M =
130  130  120  121  127  125  112  123  150
135  133  128  124  128  124  134  126  121
131  135  132  124  132  121  135  126  120
133  131  131  125  137  126  128  131  124
127  128  131  128  131  128  140  126  120
122  132  131  133  132  130  129  122  124
126  125  130  135  127  133  120  113  122
Indices start at 1.
(1, 1) => 130
(4, 3) => 131
(6, 8) => 122
(7, 5) => 127
(7, 6) => 133
(3, 8) => 126
(7, 7) => 120
(2, 3) => 128
(6, 4) => 133
(2, 5) => 128
(1, 9) => 150
(7, 4) => 135
(4, 4) => 125
(3, 1) => 131
(6, 9) => 124
(3, 6) => 121
(5, 4) => 128
(2, 7) => 134
(1, 6) => 125

B =
[[129 138 121 135 129 146]
 [135 130 135 132 130 122]
 [121 123 129 116 115 113]
 [104 122 108 118 122 128]
 [130 132 131 134 134 132]
 [135 135 136 132 122 132]
 [124 119 125 123 131 121]
 [141 140 126 133 130 149]
 [122 122 113 121 129 125]]
Indices start at 1.
row 1 col 1	129
row 9 col 6	125
row 1 col 2	138
row 7 col 2	119
row 9 col 4	121
row 3 col 5	115
row 2 col 5	130
row 7 col 1	124
row 7 col 4	123
row 2 col 4	132
row 8 col 5	130
row 1 col 4	135
row 3 col 4	116
row 4 col 3	108
row 6 col 6	132
row 2 col 3	135
row 6 col 1	135
row 5 col 4	134

X =
[[106 129 129 137 120 128]
 [114 132 130 130 131 126]
 [124 129 132 133 136 131]
 [132 126 129 131 130 123]
 [131 127 126 125 131 129]
 [136 117 134 130 131 120]
 [122 132 128 138 153 116]
 [123 130 131 135 137 117]
 [130 134 125 121 115 134]
 [125 140 132 132 128 119]
 [136 131 137 140 134 124]
 [125 120 128 124 126 133]
 [121 134 129 129 125 135]
 [136 136 133 130 142 113]]
Rows and columns are counted from 1.
row 1 col 1 -> 106
row 4 col 3 -> 129
row 6 col 3 -> 134
row 13 col 4 -> 129
row 1 col 2 -> 129
row 2 col 6 -> 126
row 1 col 4 -> 137
row 5 col 3 -> 126
row 8 col 6 -> 117
row 5 col 5 -> 131
row 7 col 2 -> 132
row 12 col 6 -> 133
row 9 col 5 -> 115
row 12 col 4 -> 124
row 8 col 4 -> 135
row 6 col 2 -> 117
row 2 col 2 -> 132
row 11 col 3 -> 137
row 7 col 6 -> 116
row 9 col 6 -> 134
row 2 col 5 -> 131
row 7 col 3 -> 128
row 11 col 6 -> 124
row 3 col 3 -> 132
row 3 col 2 -> 129
row 9 col 1 -> 130

data =
[[123 131 140 134 115]
 [123 142 118 121 139]
 [101 143 135 110 137]
 [121 133 139 137 119]
 [149 128 102 120 122]
 [122 127 131 138 129]
 [147 150 139 145 101]]
Rows and columns are counted from 1.
row 1 col 1 = 123
row 1 col 4 = 134
row 5 col 5 = 122
row 2 col 5 = 139
row 3 col 1 = 101
row 5 col 4 = 120
row 1 col 5 = 115
row 2 col 1 = 123
row 3 col 2 = 143
row 6 col 1 = 122
row 4 col 4 = 137
row 6 col 3 = 131
row 1 col 3 = 140
row 7 col 2 = 150
row 7 col 5 = 101

grid =
array([[125, 110, 142, 114, 147, 117, 106, 111, 126, 145, 122],
       [150, 137, 131, 124, 118, 141, 118, 148, 117, 114, 118],
       [113, 109, 144, 118, 113, 108, 109, 127, 111, 141, 143],
       [130, 149, 109, 145, 140, 126, 123, 121, 137, 146, 125],
       [140, 133, 124, 142, 150, 120, 148, 147, 144, 135, 122]])
Rows and columns are counted from 1.
row 1 col 1	125
row 3 col 6	108
row 3 col 3	144
row 5 col 11	122
row 2 col 5	118
row 4 col 11	125
row 1 col 9	126
row 2 col 3	131
row 2 col 7	118
row 4 col 7	123
row 4 col 8	121
row 5 col 7	148
row 1 col 3	142
row 5 col 10	135
row 3 col 4	118
row 1 col 10	145
row 2 col 2	137
row 1 col 4	114
row 2 col 8	148
row 4 col 4	145
row 2 col 11	118
row 5 col 5	150
row 2 col 9	117
row 3 col 2	109

m =
[[113 140 102 108 109]
 [133 140 134 132 143]
 [132 129 136 114  98]
 [129 117 135 120 111]
 [141 116 145 127 124]
 [141 119 145 125 127]
 [140 145 141 125 126]
 [116 123 109 134 138]
 [138 140 145 128 138]]
Rows and columns are counted from 1.
row 1 col 1 => 113
row 3 col 5 => 98
row 7 col 5 => 126
row 5 col 4 => 127
row 6 col 4 => 125
row 3 col 1 => 132
row 8 col 2 => 123
row 5 col 3 => 145
row 7 col 2 => 145
row 5 col 2 => 116
row 1 col 3 => 102
row 8 col 5 => 138
row 4 col 4 => 120
row 6 col 3 => 145
row 2 col 3 => 134
row 4 col 2 => 117
row 9 col 4 => 128
row 5 col 1 => 141
row 2 col 4 => 132

a =
[[136 135 121 123]
 [151 129 152 126]
 [137 134 120 117]
 [143 151 127 149]
 [131 114 132 138]
 [119 140 123 133]
 [115 140 124 135]
 [111 115 133 116]
 [134 115 141 127]]
Rows and columns are counted from 1.
(1, 1) => 136
(5, 3) => 132
(7, 2) => 140
(8, 1) => 111
(2, 2) => 129
(6, 1) => 119
(8, 4) => 116
(4, 1) => 143
(4, 2) => 151
(3, 1) => 137
(8, 2) => 115
(7, 3) => 124
(1, 4) => 123
(6, 2) => 140

x =
135  122  119  121
134  126  147  139
117  144  113  122
124  123  128  114
119  131  135  136
134  129  133  135
128  129  126  129
128  126  120  132
129  126  137  117
131  128  153  140
Rows and columns are counted from 1.
row 1 col 1 => 135
row 2 col 2 => 126
row 6 col 3 => 133
row 8 col 1 => 128
row 2 col 3 => 147
row 6 col 4 => 135
row 3 col 3 => 113
row 9 col 1 => 129
row 8 col 2 => 126
row 10 col 2 => 128
row 5 col 1 => 119
row 4 col 1 => 124

A =
[[109, 115, 111, 135, 129, 143],
 [112, 130, 118, 154, 130, 125],
 [151, 138, 146, 123, 128, 119],
 [128, 118, 157, 133, 137, 131]]
Indices start at 1.
row 1 col 1 = 109
row 2 col 5 = 130
row 4 col 4 = 133
row 1 col 4 = 135
row 3 col 1 = 151
row 3 col 6 = 119
row 1 col 2 = 115
row 1 col 3 = 111
row 3 col 4 = 123
row 4 col 6 = 131
row 4 col 5 = 137

arr =
[[118 128 113 153 126 120]
 [135 123 136 106 123 132]
 [130 116 102 123 123 126]]
Indices start at 1.
(1, 1): 118
(2, 5): 123
(1, 2): 128
(2, 4): 106
(1, 3): 113
(3, 2): 116
